Below is a small trained network, with its code and all its weights. Each question gives an input and a class and asks what happens when units are switched off, that is, made to give their printed mean instead of their output.

import numpy as np


def w(rows, s, z=0):
    codes = np.array(rows[::2]) - 128.0
    scale = np.full(codes.shape[1], s)
    scale[-1] = z or s
    return codes * scale


def norm(h):
    return h / np.sqrt((h * h).mean(-1, keepdims=True) + 1e-5)


def f(y):
    return np.maximum(y, 0)


def log_softmax(a):
    a = a - a.max(-1, keepdims=True)
    return a - np.log(np.exp(a).sum(-1, keepdims=True))


def net(x, mask):
    res = np.array(x, float).reshape(1, 8) / 4 @ E
    u = 0
    for l in range(4):
        y = f(norm(res) @ A[l][:, :-1].T + A[l][:, -1])
        res = res + np.where(mask[u : u + 10], y, B[l][:, -1]) @ B[l][:, :-1]
        u += 10
    return log_softmax(norm(res)[-1] @ U[:, :-1].T + U[:, -1])


A, B = {}, {}
E = w([
[128,131,122,126,130,128,125,129],'x0',
[128,128,129,129,127,126,129,128],'x1',
[172,213,121,183,132,118,251,142],'x2',
[129,128,129,130,128,127,127,130],'x3',
[107,164,213,17,104,140,162,179],'x4',
[157,74,137,120,253,129,161,226],'x5',
[125,125,128,126,128,127,131,126],'x6',
[123,125,125,124,127,129,133,124],'x7',
],0.0039)
A[0] = w([
[109,168,132,115,82,105,56,118,102],'L0N0',
[132,154,130,146,173,106,153,153,2],'L0N1',
[123,154,132,129,132,111,103,142,86],'L0N2',
[137,127,153,132,103,72,109,134,84],'L0N3',
[101,223,124,175,92,129,173,127,61],'L0N4',
[116,100,113,120,234,132,139,207,180],'L0N5',
[138,210,115,167,139,132,226,131,201],'L0N6',
[107,178,137,179,135,111,176,181,8],'L0N7',
[147,136,124,128,139,135,152,129,63],'L0N8',
[135,176,185,2,106,132,147,161,200],'L0N9',
],0.0064,0.0016)
B[0] = w([
[127,119,137,136,106,165,197,61,187],'L0N0',
[90,134,94,123,155,215,179,86,155],'L0N1',
[129,149,131,126,130,178,101,118,130],'L0N2',
[162,124,89,88,97,155,152,116,138],'L0N3',
[152,117,113,98,175,63,2,148,205],'L0N4',
[180,53,201,140,166,132,132,196,229],'L0N5',
[201,200,185,215,47,100,158,122,238],'L0N6',
[142,87,109,65,70,215,175,84,174],'L0N7',
[107,119,129,120,128,167,149,93,142],'L0N8',
[38,220,71,102,132,100,165,204,253],'L0N9',
],0.0073,0.0062)
A[1] = w([
[133,103,123,111,146,162,204,47,84],'L1N0',
[118,122,189,43,76,213,124,141,98],'L1N1',
[69,18,86,64,246,112,64,210,6],'L1N2',
[44,122,64,115,128,144,92,78,107],'L1N3',
[229,28,229,123,124,112,79,13,112],'L1N4',
[132,119,132,67,117,175,135,144,124],'L1N5',
[144,94,147,84,165,120,217,65,73],'L1N6',
[3,97,8,58,129,164,110,47,93],'L1N7',
[178,187,221,7,139,177,76,121,126],'L1N8',
[54,120,127,189,186,128,75,196,2],'L1N9',
],0.0051,0.00095)
B[1] = w([
[160,114,128,96,51,192,99,156,164],'L1N0',
[148,123,117,94,128,35,177,125,199],'L1N1',
[101,148,178,67,123,108,35,128,254],'L1N2',
[129,104,114,131,152,119,201,158,200],'L1N3',
[164,89,2,161,162,194,79,77,249],'L1N4',
[101,110,134,113,125,114,133,117,171],'L1N5',
[158,115,152,135,89,121,111,81,149],'L1N6',
[115,82,170,169,150,159,228,140,245],'L1N7',
[45,101,102,138,145,105,137,135,194],'L1N8',
[114,63,132,91,110,84,105,132,179],'L1N9',
],0.0078,0.0037)
A[2] = w([
[86,231,64,165,144,119,76,66,67],'L2N0',
[201,23,157,161,200,166,145,67,103],'L2N1',
[130,131,184,149,98,152,49,91,88],'L2N2',
[82,190,221,88,83,21,111,77,4],'L2N3',
[218,154,146,170,152,95,175,172,82],'L2N4',
[171,193,208,130,76,150,207,80,81],'L2N5',
[130,52,199,130,182,163,177,165,143],'L2N6',
[178,119,143,184,181,146,201,225,58],'L2N7',
[106,126,95,178,227,201,254,143,134],'L2N8',
[112,145,235,30,111,220,166,179,123],'L2N9',
],0.0059,0.0012)
B[2] = w([
[114,192,113,159,56,87,102,192,190],'L2N0',
[191,196,160,72,84,221,111,143,251],'L2N1',
[185,159,103,103,199,91,200,103,159],'L2N2',
[78,124,146,127,125,244,111,222,210],'L2N3',
[60,67,116,97,81,149,121,77,209],'L2N4',
[56,108,90,111,220,125,72,188,238],'L2N5',
[89,199,48,166,104,99,106,122,230],'L2N6',
[60,103,93,108,112,168,149,86,212],'L2N7',
[108,70,141,145,84,129,160,41,254],'L2N8',
[164,130,154,135,129,1,171,59,245],'L2N9',
],0.0087,0.0045)
A[3] = w([
[98,127,130,78,32,92,161,116,84],'L3N0',
[19,30,165,120,139,138,165,149,95],'L3N1',
[148,19,90,164,183,142,75,63,70],'L3N2',
[196,129,90,254,158,45,69,94,55],'L3N3',
[222,84,135,124,224,170,30,158,9],'L3N4',
[109,6,146,146,152,73,170,106,143],'L3N5',
[187,60,158,231,202,219,222,98,24],'L3N6',
[126,118,182,164,132,53,246,89,49],'L3N7',
[57,157,168,75,232,23,166,163,46],'L3N8',
[124,135,114,97,177,107,82,142,123],'L3N9',
],0.0067,0.0012)
B[3] = w([
[157,131,121,245,245,151,134,138,214],'L3N0',
[171,112,159,140,142,11,197,71,226],'L3N1',
[173,171,194,111,107,222,191,191,182],'L3N2',
[212,130,89,78,182,56,110,49,173],'L3N3',
[92,198,127,104,254,125,245,118,182],'L3N4',
[49,207,131,144,116,107,124,208,184],'L3N5',
[122,25,121,65,20,176,48,141,194],'L3N6',
[46,133,60,135,181,137,189,93,198],'L3N7',
[193,37,145,133,60,191,13,76,254],'L3N8',
[161,107,193,143,125,119,125,180,164],'L3N9',
],0.0088,0.0061)
U = w([
[162,67,118,112,46,232,139,94,222],'0',
[55,89,120,172,150,67,224,79,248],'1',
[223,185,60,144,119,55,76,76,65],'2',
[81,222,127,161,94,114,90,234,51],'3',
[172,168,176,66,254,167,162,173,42],'4',
[138,48,219,98,138,50,46,164,47],'5',
],0.0089,0.0011)

Each question gives the input, the list of numbers given to net, and the class t.
The units are the neurons (one row each of A and B). Each row of codes is followed by its name. A weight is (code - 128) times the scale printed after its matrix; where a second scale follows, it is the last column's (A, B and U).
mask holds one flag per neuron, layer by layer. A switched-off neuron (its flag False) gives its mean, the last column of its row in B, instead of its output. The means were averaged over made-up inputs and are rounded, as every weight is.
A unit's drop is (log p(t) with every unit on - log p(t) with that unit switched off) / (log p(t) with every unit on - log p(t) with every unit switched off).
unit that matters most: the unit with the biggest drop
top k neurons: the k neurons with the biggest drops, biggest first
k most important neurons of layer l: the k neurons of layer l with the biggest drops, biggest first
drop of u: that unit's drop, to one decimal
input [-4,1,-4,6,-2,5,5,4], class 4: top 2 neurons => L0N9; L3N4
input [2,7,-3,0,-2,1,-5,5], class 4: top 3 neurons => L0N9; L0N6; L3N4
input [-6,-7,6,-7,1,-5,-1,6], class 3: unit that matters most => L2N3
input [0,8,-7,0,-1,3,-2,-8], class 4: top 3 neurons => L0N9; L3N4; L1N4
input [8,-5,0,-7,-7,-1,7,-4], class 0: 4 most important neurons of layer 0 => L0N6; L0N9; L0N4; L0N5
input [0,5,5,-7,1,-5,1,-1], class 3: top 2 neurons => L0N5; L2N3
input [1,-3,-1,8,3,8,-8,-2], class 5: top 2 neurons => L1N2; L0N6
input [6,7,7,2,0,1,-2,1], class 0: 2 most important neurons of layer 0 => L0N9; L0N7
input [-4,5,1,8,-6,-3,5,4], class 2: top 2 neurons => L0N9; L0N5
input [4,2,-6,-8,0,2,-6,-4], class 4: top 2 neurons => L0N9; L1N4
input [5,-6,1,7,2,8,8,1], class 1: top 2 neurons => L0N4; L3N7
input [8,2,1,6,4,-7,0,-5], class 3: top 2 neurons => L0N7; L0N4
input [3,7,1,-5,-8,5,-2,-5], class 0: top 2 neurons => L0N4; L0N9
input [-8,-3,0,0,6,4,2,5], class 5: top 4 neurons => L0N6; L3N8; L1N2; L1N7
input [6,5,-2,-3,-1,1,-5,8], class 4: top 2 neurons => L0N9; L0N6
input [-5,5,8,4,-2,1,0,-8], class 0: top 4 neurons => L0N9; L0N7; L1N2; L2N4
input [-6,-6,-7,8,6,-1,6,-8], class 1: top neuron => L0N5
input [6,-5,-2,-2,7,8,3,-4], class 5: top 2 neurons => L3N8; L1N2
input [8,-3,7,-3,-3,-6,1,-4], class 2: drop of L0N9 => 1.0
input [-1,-5,0,-7,1,8,7,7], class 5: drop of L3N8 => 0.1
input [1,-7,7,3,0,-7,3,-8], class 2: drop of L3N3 => 0.2
input [-3,6,8,-5,6,-2,3,-1], class 3: unit that matters most => L0N4
input [0,2,3,-3,-3,-1,-4,7], class 2: drop of L0N9 => 1.1
input [8,-7,5,-4,0,-8,-5,7], class 2: 2 most important neurons of layer 0 => L0N9; L0N4
